Below is a small trained network, with its code and all its weights. Each question gives an input and a class and asks what happens when units are switched off, that is, made to give their printed mean instead of their output.

import numpy as np


def w(rows, s, z=0):
    codes = np.array(rows[::2]) - 128.0
    scale = np.full(codes.shape[1], s)
    scale[-1] = z or s
    return codes * scale


def f(y):
    return np.maximum(y, 0)


def log_softmax(a):
    a = a - a.max(-1, keepdims=True)
    return a - np.log(np.exp(a).sum(-1, keepdims=True))


def net(x, mask):
    res = np.array(x, float).reshape(1, 8) / 4 @ E
    y = f(res @ A[0][:, :-1].T + A[0][:, -1])
    res = res + np.where(mask, y, B[0][:, -1]) @ B[0][:, :-1]
    return log_softmax(res[-1] @ U[:, :-1].T + U[:, -1])


A, B = {}, {}
E = w([
[127,131,131,131,123],'x0',
[130,126,123,129,132],'x1',
[127,128,131,126,128],'x2',
[82,84,43,65,19],'x3',
[71,219,76,100,175],'x4',
[5,71,157,190,167],'x5',
[130,128,120,136,128],'x6',
[125,130,138,122,125],'x7',
],0.017)
A[0] = w([
[176,39,170,140,104,247],'neuron 1',
[167,65,110,132,152,220],'neuron 2',
[77,212,91,103,159,130],'neuron 3',
[162,143,50,60,9,120],'neuron 4',
[106,90,170,183,159,170],'neuron 5',
[109,115,127,117,124,95],'neuron 6',
[130,86,121,121,122,100],'neuron 7',
[171,72,135,131,96,236],'neuron 8',
[236,179,146,106,174,220],'neuron 9',
[98,181,109,117,141,131],'neuron 10',
[159,132,154,96,101,127],'neuron 11',
[213,180,160,135,175,220],'neuron 12',
[51,67,76,93,73,51],'neuron 13',
[6,46,89,135,98,1],'neuron 14',
[129,119,128,118,139,85],'neuron 15',
[72,212,99,84,166,141],'neuron 16',
[51,85,140,167,150,140],'neuron 17',
[85,115,180,194,196,126],'neuron 18',
[210,182,150,131,121,155],'neuron 19',
[155,157,108,46,109,130],'neuron 20',
[93,118,142,188,194,108],'neuron 21',
[143,88,136,179,121,181],'neuron 22',
[140,183,79,94,121,105],'neuron 23',
],0.014,0.0085)
B[0] = w([
[219,144,170,88,86,221],'neuron 1',
[136,121,144,112,88,177],'neuron 2',
[6,108,94,170,190,207],'neuron 3',
[155,105,27,52,186,254],'neuron 4',
[183,117,204,94,157,204],'neuron 5',
[137,142,124,148,120,139],'neuron 6',
[142,133,119,129,104,145],'neuron 7',
[166,184,115,94,84,195],'neuron 8',
[80,141,138,215,35,252],'neuron 9',
[76,121,117,157,154,174],'neuron 10',
[153,127,94,132,104,163],'neuron 11',
[93,130,176,177,76,240],'neuron 12',
[114,123,87,191,59,210],'neuron 13',
[84,119,193,218,15,218],'neuron 14',
[108,119,146,125,130,128],'neuron 15',
[64,96,101,172,176,213],'neuron 16',
[113,160,223,136,153,210],'neuron 17',
[157,125,176,65,200,224],'neuron 18',
[102,113,127,148,77,213],'neuron 19',
[123,77,66,130,127,196],'neuron 20',
[113,148,159,121,173,201],'neuron 21',
[167,118,182,95,120,176],'neuron 22',
[119,82,78,169,147,186],'neuron 23',
],0.012,0.025)
U = w([
[160,132,159,134,33,253],'0',
[67,110,125,196,118,195],'1',
[202,125,66,15,102,65],'2',
[118,78,39,92,198,95],'3',
[192,131,187,52,173,99],'4',
[90,147,153,107,254,6],'5',
],0.013,0.0033)

Each question gives the input, the list of numbers given to net, and the class t.
The units are the neurons (one row each of A and B). Each row of codes is followed by its name. A weight is (code - 128) times the scale printed after its matrix; where a second scale follows, it is the last column's (A, B and U).
mask holds one flag per neuron, in row order. A switched-off neuron (its flag False) gives its mean, the last column of its row in B, instead of its output. The means were averaged over made-up inputs and are rounded, as every weight is.
A unit's drop is (log p(t) with every unit on - log p(t) with that unit switched off) / (log p(t) with every unit on - log p(t) with every unit switched off).
The circuit of an input: a set's keep is (log p(t) with only the set's units on - log p(t) with every unit switched off) / (log p(t) with every unit on - log p(t) with every unit switched off). Starting from the 12 units with the biggest drops (on a tie, the unit counted first), units are removed one at a time, each time the one whose removal leaves the highest keep (on an exact tie, the one counted first), for as long as the keep stays at least 0.8.
units of the circuit, in order: the units of the circuit, biggest drop first
unit that matters most: the unit with the biggest drop
top k neurons: the k neurons with the biggest drops, biggest first
drop when u is switched off: that unit's drop, to one decimal
input [6,8,-4,2,-3,-8,-3,2], class 2: unit that matters most => neuron 4
input [5,5,6,8,0,8,-6,3], class 0: units of the circuit, in order => (neuron 3; neuron 16)
input [-3,6,-7,-7,-1,1,8,-8], class 4: top 2 neurons => (neuron 18; neuron 14)
input [2,6,2,0,6,-8,8,-2], class 1: top 2 neurons => (neuron 9; neuron 12)
input [5,-1,3,-6,-2,0,-3,8], class 0: top 2 neurons => (neuron 9; neuron 4)
input [0,7,-2,-1,1,-7,-6,-7], class 1: top 2 neurons => (neuron 1; neuron 9)
input [-6,-1,1,5,5,0,-4,-5], class 3: top 2 neurons => (neuron 4; neuron 9)
input [8,3,-1,-8,3,1,7,-3], class 5: top 2 neurons => (neuron 18; neuron 14)
input [-8,-6,-4,2,-7,0,-2,-3], class 2: top 3 neurons => (neuron 9; neuron 12; neuron 14)
input [-8,-1,8,-1,3,1,0,-4], class 5: top 3 neurons => (neuron 14; neuron 9; neuron 13)
input [-3,0,-4,1,1,0,-6,0], class 3: drop when neuron 12 is switched off => 0.2
input [4,6,-5,2,2,-8,-5,-6], class 3: drop when neuron 4 is switched off => 0.7
input [-5,-8,-1,8,4,-1,0,-5], class 3: drop when neuron 4 is switched off => 1.1
input [-4,6,7,5,-8,8,-6,4], class 0: drop when neuron 14 is switched off => 0.0
input [-8,-1,-4,7,-2,-2,-5,-8], class 2: units of the circuit, in order => (neuron 4)
